Each row is followed by its class.
[ -4 -11 -11 -11   8  -5   1   9  -2  -3  10  12 -10   6  -9  -6  15  10
  -9 -13 -11  -3   6   1  -8   2   3   4  -1  21  -6   7 -19  -3   3 -10
  -1   3  14  -8   5  13] : tn
[  7 -10 -18  -6 -11  -4  -1  21   0  -2   4  11 -30  -2   8  23  13  17
  -9  -6   4   5   7 -23   3   7  -6  11  -9   3 -10   0   9   9  -1 -11
   6 -19   8  -3   1  14] : rn
[  0   2  24  -8  15 -20  -4 -20   4   9   1   8  29  -1 -18 -22   6  11
 -32   0 -16   5  27  12 -10  -5   5   2 -18  -3 -19   5  -6  -1 -15  -7
   4  29  23   0   6   2] : tn
[  9   4  13  -2   4 -18  -4   1   0  -1   3  11  17  -2  -1  -1  11   4
 -10  17  -4   2  24  -3  -6   4  -3   2  -1   1 -14   4  -8  -3  -5  -9
 -10  16  12  -8  -6   4] : gt
[ -8  -8 -26  -9  -1 -10   4  22  -4  -3  12  10 -10  -1   6  17   8   8
 -15  -1   1   1   1 -11   1   9  -3   7 -12  12 -12   1  12   4   1  -6
 -11 -10  16  -3  12  15] : rn
[  1   6   3 -14   2   0   3  26   2  -3   9   2  16   0 -11 -12   3   5
  13   8 -22  -3  -6   8  -3   3   4 -18  -9   8  12   6   9   6   5  11
   7   0   6  -3   6   8] : gt
[-22  10  14 -10   4 -22   2  -5  11   2  15  12  43  -8 -12 -21   0  14
 -21 -10   7 -25  26   4  -2  11   4   8 -26  26  -4   9   2  11 -10 -10
  -9  -7  43  -5  18  16] : Rl
[  4 -15   1  -4   8 -17  -6   4  -2  -1   2  17  -9   1  -9 -10  17  11
 -25  -5  -7   3  15  -9 -13  13   5   3  -3  14 -16   1 -17   7  -3 -10
  -2  13  11  -4   6  20] : tn
[ -5   6   3 -11   2  -6  -2  17  -3  -1  13   8  30   0  -4  -1  15   3
   6  12 -26  -2   8 -16  -9   4   8   0   5   8   1   0  -1   3   3  -9
  -5  -3  10   0   0  10] : mq
[ -1 -10   7  -4  -4 -10  -2   3  -3   2  -4  -3  12  -6  -2 -12   0   2
 -30 -12  19  -4  16 -19  -3   6   2   9 -16  15  -7  -2  -9  13  -1  -4
 -14 -10  17   2  10  -1] : Rl
[ -6  -1   7  -6   3  -7   1   3  10  -1   6   6   9  -1  -8 -10   2   6
   4 -12  -1 -13  13  14  -6  -4   1   2 -16  10  -1   7  -3   1  -5  -5
  -3  -8  25  -6   0   8] : mh
[  7  11   6   5  10 -11  -3  -6   0  -6   5   3   9   0   1  11  13   7
   5  14 -18   2  14  -8  -2   1   1   2   4 -12  -7  -1   0  -4 -12 -18
  -1   6  13   8  -6   8] : mq
[  8   2   2  -5   6 -11  -3  -2  -3   3   5   7  26  -1   0   2  17   8
  -4  15 -16  10  16 -21 -10   6   5   4   7 -17 -13  -1  -7  -2  -3 -18
  -5   8   4   0  -2   8] : mq
[ 14   3   7   7  -7  -7  -6   4   7   0  -2   2  -6  -1   8  14  11   0
  -7  13  -4  11  26 -31   3   6  -4   8 -16  -8  -9  -2  -2   3  -8 -20
 -12 -20   5   7  -4   7] : Qr
[  1  -3  11  -4   7 -11  -3  -8  -6   3   3  10  20  -2 -12 -14   9   8
 -26   9  -5   1  13   4  -7   4  10   3  -2   2 -14   0  -3   4  -4  -4
   6  26  12  -2   6   5] : Tr
[ -5   0   4   1   2 -12   0   2   0   0   2  10   7  -8   2   4   4  10
  -8  -2   6  -9  16 -10  -4   6   1   7  -7   4  -2   4  -7   2  -4 -16
  -9  -8  17   7   1   2] : Rl
[ -8  -5 -10  -2  -1 -14   4   6   8  -3   6   4   2  -4  -1   4  16  14
 -17  -4   0 -13   6  -8   0   5   1   6 -21  10  -8  10   9  16  -7 -14
 -10   3  43  -1  15  25] : rn
[  6  -3  10   1   8 -10  -6 -14  -7   7  -5  13   9   1  -5  -7  11   4
 -28   9  -7  -2   9   1  -8  -1   3  -4  15  -5 -13  -1 -17  -6  -6   7
   4  22  -8   4  -2 -10] : gt
[  6 -17 -26  -9 -10  -4  -1  27  -2  -7   1  11 -37  -3   3  18  17   3
 -12 -10   3   6   1 -14   0   8  -5   8 -11  12 -13   4   9  10   5  -9
 -10  -9   9  -8  10  18] : rn
[14  3  5  5 -6  4 -1 -1  7  1 -9 -4 -3  0  4  9 -4 -8  4  5 21 10 15 10
  2  1 -4 -2  5 -5 -6 -2  0 -6 -6  2 -5 -9  9 -5 -7 -9] : tm
[  1  -1  -1 -12  -6  -2  -1   6  -5  -3   2   7   8   0  -1  -5   9   3
  -4   2  -4   4   5   7  -8   2   0  -3   6  16 -11  12  -1   7  10  -2
  -5   7   7 -10   1   6] : gt
[ -4   2  -3  -9   6 -10  -1  11  -4  -3   7   8   6  -1  -9   2  12  13
  -4   0 -15  -8   5 -10  -7   7   9   2 -13   8  -1   4   0   4   1 -16
  -2   3  13   1   5  19] : Tr
[-21   8   7   3  14 -18   8 -18  10  -6   8   2  43  -4  -8  -4  13  13
  -8   0  -2 -14   9  20 -11   2   1   5 -13  -4  -7  12  13  -5 -18 -15
   3  17  27   3   2   8] : mh
[  3  -9 -20  -6 -12  -1  -3  28  -4   1   3  10 -29   5   9  29   9   6
  -4   0   5  -4   4 -34   3   8   1  17  -3   8 -10   3  -1  10   4 -18
 -18 -20   8   0   2   9] : rn
[ -4 -11 -21  -7  -3   4   4   7   1  -7   7   6 -20   3 -12   0  12   7
  -2 -11 -14   2 -13   0   7  -1   1  -4 -17   5  -1   1  15   6   8   2
   3   9   1  -1  28  16] : tn
[ 12  -2  21   0  -1 -10  -2  -4  13  -3   5   6  -6  -2  -2   2   3   7
 -11  -4  -1 -15  41  -3   1   3  -1   7 -27  -9 -10   2   7  10 -12 -18
  -6   6  28  -5  -2  14] : Qr
[  6  -9 -13  -6  -8  -8  -2  13  -3  -3   0  13 -15  -1   0  17  18   3
 -20  -2   2   7  10 -14   4   9 -10   6  -7   6 -25  -1   5   5  -1  -9
 -10  -2  13  -3   4  12] : Tr
